Below are the code and all the weights of a small trained network. Each question names an input and a target symbol and asks about switching units off, where a switched-off unit gives its printed mean instead of its output.

import numpy as np


def w(rows, s, z=0):
    codes = np.array(rows[::2]) - 128.0
    scale = np.full(codes.shape[1], s)
    scale[-1] = z or s
    return codes * scale


def norm(h):
    return h / np.sqrt((h * h).mean(-1, keepdims=True) + 1e-5)


def f(y):
    return y / 2 * (1 + np.tanh(0.7978845608 * (y + 0.044715 * y**3)))


def softmax(a):
    e = np.exp(a - a.max(-1, keepdims=True))
    return e / e.sum(-1, keepdims=True)


def log_softmax(a):
    a = a - a.max(-1, keepdims=True)
    return a - np.log(np.exp(a).sum(-1, keepdims=True))


def net(x, mask):
    ids = ['ΓΔΛΣΦαεηθμτψω'.index(c) for c in x.split()]
    T = len(ids)
    res = E[ids] + P[:T]
    u = 0
    for l in range(2):
        q, k, v = (norm(res) @ M[l].T for M in (Q, K, V))
        z = softmax(np.where(np.tri(T) > 0, q @ k.T / 3**0.5, -1e9)) @ v
        res = res + np.where(mask[u], z, O[l][:, -1]) @ O[l][:, :-1]
        u += 1
        y = f(norm(res) @ A[l][:, :-1].T + A[l][:, -1])
        res = res + np.where(mask[u : u + 4], y, B[l][:, -1]) @ B[l][:, :-1]
        u += 4
    return log_softmax(norm(res)[-1] @ U[:, :-1].T + U[:, -1])


Q, K, V, O, A, B = {}, {}, {}, {}, {}, {}
E = w([
[47,165,104,2,123,103,115,127,149,157],'Γ',
[50,176,94,135,30,118,157,40,72,47],'Δ',
[80,93,39,172,45,116,182,136,85,106],'Λ',
[15,224,59,150,183,108,77,29,57,79],'Σ',
[144,81,90,96,196,153,125,127,97,116],'Φ',
[78,88,141,158,80,165,110,80,65,145],'α',
[105,150,179,82,77,171,42,169,84,62],'ε',
[145,83,124,120,192,171,140,96,119,113],'η',
[186,79,186,125,82,125,188,102,65,128],'θ',
[136,54,132,104,149,141,187,160,150,97],'μ',
[157,142,161,129,138,117,70,113,203,95],'τ',
[212,178,138,152,127,98,162,128,73,150],'ψ',
[157,172,114,144,182,202,168,164,197,151],'ω',
],0.0053)
P = w([
[166,161,57,33,66,161,173,38,143,98],'0',
[141,131,61,77,118,141,157,112,137,92],'1',
[125,114,84,113,137,130,143,155,141,90],'2',
[114,88,135,143,163,123,123,179,137,115],'3',
[98,84,142,158,181,134,114,214,119,131],'4',
[86,81,174,184,197,148,111,254,119,151],'5',
],0.0023)
Q[0] = w([
[143,168,205,60,25,65,35,161,178,8],'L0H0',
[47,223,136,246,7,110,45,2,116,184],'L0H0',
[119,126,36,143,209,171,45,212,179,51],'L0H0',
],0.0041)
K[0] = w([
[101,182,92,2,117,119,130,69,132,148],'L0H0',
[78,97,48,122,128,144,125,47,106,74],'L0H0',
[86,141,167,119,174,124,124,192,157,135],'L0H0',
],0.0067)
V[0] = w([
[180,84,163,173,46,179,153,87,93,112],'L0H0',
[83,176,54,132,185,160,24,72,42,253],'L0H0',
[14,91,73,54,108,163,168,139,139,151],'L0H0',
],0.0025)
O[0] = w([
[93,69,156,189,154,123,34,191,88,68,160],'L0H0',
[130,23,39,149,64,127,146,214,183,235,79],'L0H0',
[81,161,254,122,169,60,154,146,101,229,252],'L0H0',
],0.0035,0.0019)
A[0] = w([
[133,155,57,204,153,171,163,168,95,136,182],'L0N0',
[168,117,161,102,49,108,179,82,48,160,117],'L0N1',
[102,254,197,184,93,117,52,69,112,171,94],'L0N2',
[35,157,166,65,57,63,107,189,175,251,2],'L0N3',
],0.0039,0.0016)
B[0] = w([
[189,122,214,115,95,116,123,98,123,128,246],'L0N0',
[172,136,114,177,164,75,190,131,176,199,217],'L0N1',
[158,135,2,105,144,190,117,161,211,159,161],'L0N2',
[62,120,200,108,205,76,171,95,123,26,208],'L0N3',
],0.0048,0.0013)
Q[1] = w([
[1,83,115,164,29,43,26,191,138,199],'L1H0',
[83,234,123,42,128,178,51,172,246,89],'L1H0',
[194,226,22,177,33,20,178,78,123,89],'L1H0',
],0.0053)
K[1] = w([
[2,77,62,126,90,121,125,69,24,133],'L1H0',
[44,238,28,49,159,149,45,117,168,153],'L1H0',
[180,141,64,73,49,107,192,90,126,101],'L1H0',
],0.0054)
V[1] = w([
[117,199,2,123,145,62,111,38,173,160],'L1H0',
[185,177,107,88,42,75,162,204,103,184],'L1H0',
[197,176,170,203,166,214,194,75,184,175],'L1H0',
],0.0028)
O[1] = w([
[147,58,197,176,133,139,137,170,69,122,6],'L1H0',
[88,106,130,87,181,217,89,98,150,126,23],'L1H0',
[2,109,104,200,138,151,158,172,162,144,209],'L1H0',
],0.005,0.0011)
A[1] = w([
[167,44,118,136,105,216,87,127,228,54,3],'L1N0',
[92,90,31,142,160,122,60,124,131,51,88],'L1N1',
[193,157,2,181,88,78,223,100,149,197,139],'L1N2',
[156,40,218,195,105,132,144,167,56,77,116],'L1N3',
],0.0049,0.0025)
B[1] = w([
[85,77,21,105,146,49,68,122,159,93,125],'L1N0',
[137,151,157,144,33,127,164,86,189,182,155],'L1N1',
[43,191,64,170,2,83,145,62,100,173,252],'L1N2',
[187,107,154,177,185,122,62,213,139,152,198],'L1N3',
],0.0056,0.0032)
U = w([
[82,201,116,193,37,86,132,81,73,183,221],'Γ',
[183,75,179,210,184,117,73,254,56,142,155],'Δ',
[32,102,95,167,180,248,189,188,209,138,127],'Λ',
[161,39,79,60,163,199,170,137,75,207,146],'Σ',
[121,125,124,117,122,143,123,158,134,125,17],'Φ',
[128,37,36,132,139,75,66,110,233,59,135],'α',
[165,132,89,56,114,114,159,152,136,189,44],'ε',
[124,128,129,122,131,131,129,146,127,117,5],'η',
[132,130,142,120,130,137,128,125,142,127,7],'θ',
[125,122,130,116,123,136,130,138,137,120,2],'μ',
[97,193,203,83,226,38,184,111,126,56,214],'τ',
[186,189,113,25,80,212,46,146,85,77,173],'ψ',
[217,112,246,132,73,146,166,38,240,149,94],'ω',
],0.0072,0.0037)

Each question gives the input, a string of symbols that net reads in full, and the target symbol t.
The units are the heads (3 rows each of Q, K, V and O) and the neurons (one row each of A and B). Each row of codes is followed by its name. A weight is (code - 128) times the scale printed after its matrix; where a second scale follows, it is the last column's (O, A, B and U).
mask holds one flag per unit, layer by layer, with each layer's heads first. A switched-off unit (its flag False) gives its mean, the last column of its rows in O or B, instead of its output. The means were averaged over made-up inputs and are rounded, as every weight is.
A unit's drop is (log p(t) with every unit on - log p(t) with that unit switched off) / (log p(t) with every unit on - log p(t) with every unit switched off).
The circuit of an input: a set's keep is (log p(t) with only the set's units on - log p(t) with every unit switched off) / (log p(t) with every unit on - log p(t) with every unit switched off). Starting from all 10 units, units are removed one at a time, each time the one whose removal leaves the highest keep (on an exact tie, the one counted first), for as long as the keep stays at least 0.8.
units of the circuit, in order: the units of the circuit, biggest drop first
most important unit: the unit with the biggest drop
top k neurons: the k neurons with the biggest drops, biggest first
k most important neurons of layer l: the k neurons of layer l with the biggest drops, biggest first
input Γ ω μ, target Λ: units of the circuit, in order -> L1H0, L0N3
input Γ θ ω ε τ, target τ: units of the circuit, in order -> L0H0, L0N3
input μ Λ τ τ, target α: units of the circuit, in order -> L1N0, L0N2
input η η Δ τ η, target Δ: top 2 neurons -> L1N3, L0N2
input Σ Δ Γ η Λ ε, target τ: units of the circuit, in order -> L0N3, L0H0
input μ α θ α ω Φ, target Λ: most important neuron of layer 0 -> L0N0
input μ ψ Φ, target α: units of the circuit, in order -> L1N0, L0H0
input α τ η, target Δ: units of the circuit, in order -> L1H0, L1N3
input μ η η ψ ψ, target Δ: top 3 neurons -> L0N0, L0N2, L1N3
input Γ Γ Δ Δ, target Δ: top 2 neurons -> L1N3, L1N1
input ψ θ Σ η Φ, target Γ: units of the circuit, in order -> L1H0, L1N2
input Λ ψ Γ η, target α: units of the circuit, in order -> L0H0, L1N0
input θ η μ Λ η, target τ: units of the circuit, in order -> L1H0, L0N2, L0N1, L1N2
input α η θ ε μ, target τ: top 2 neurons -> L1N2, L0N2
input τ Γ θ η, target ω: units of the circuit, in order -> L1N1, L0H0
input Λ α Λ, target Δ: most important neuron of layer 1 -> L1N3
input Φ ψ θ θ Γ η, target ω: top 4 neurons -> L1N1, L0N1, L1N2, L0N3
input μ Δ η θ Φ, target ω: units of the circuit, in order -> L1N1, L1N2, L0H0
input Λ η Φ Φ ε, target ψ: units of the circuit, in order -> L1H0, L0N2
input Γ μ ε, target τ: most important unit -> L0H0
input Λ Λ Φ Σ Δ Σ, target Δ: 3 most important neurons of layer 0 -> L0N1, L0N0, L0N2
input Γ Σ η ω Σ, target Δ: units of the circuit, in order -> L1H0, L0H0, L1N2
input Φ μ α Φ, target τ: top 3 neurons -> L1N2, L0N2, L1N3
input θ ψ ε ω θ η, target Λ: 2 most important neurons of layer 0 -> L0N0, L0N3
input η Φ Λ Φ, target Σ: 3 most important neurons of layer 0 -> L0N3, L0N1, L0N0
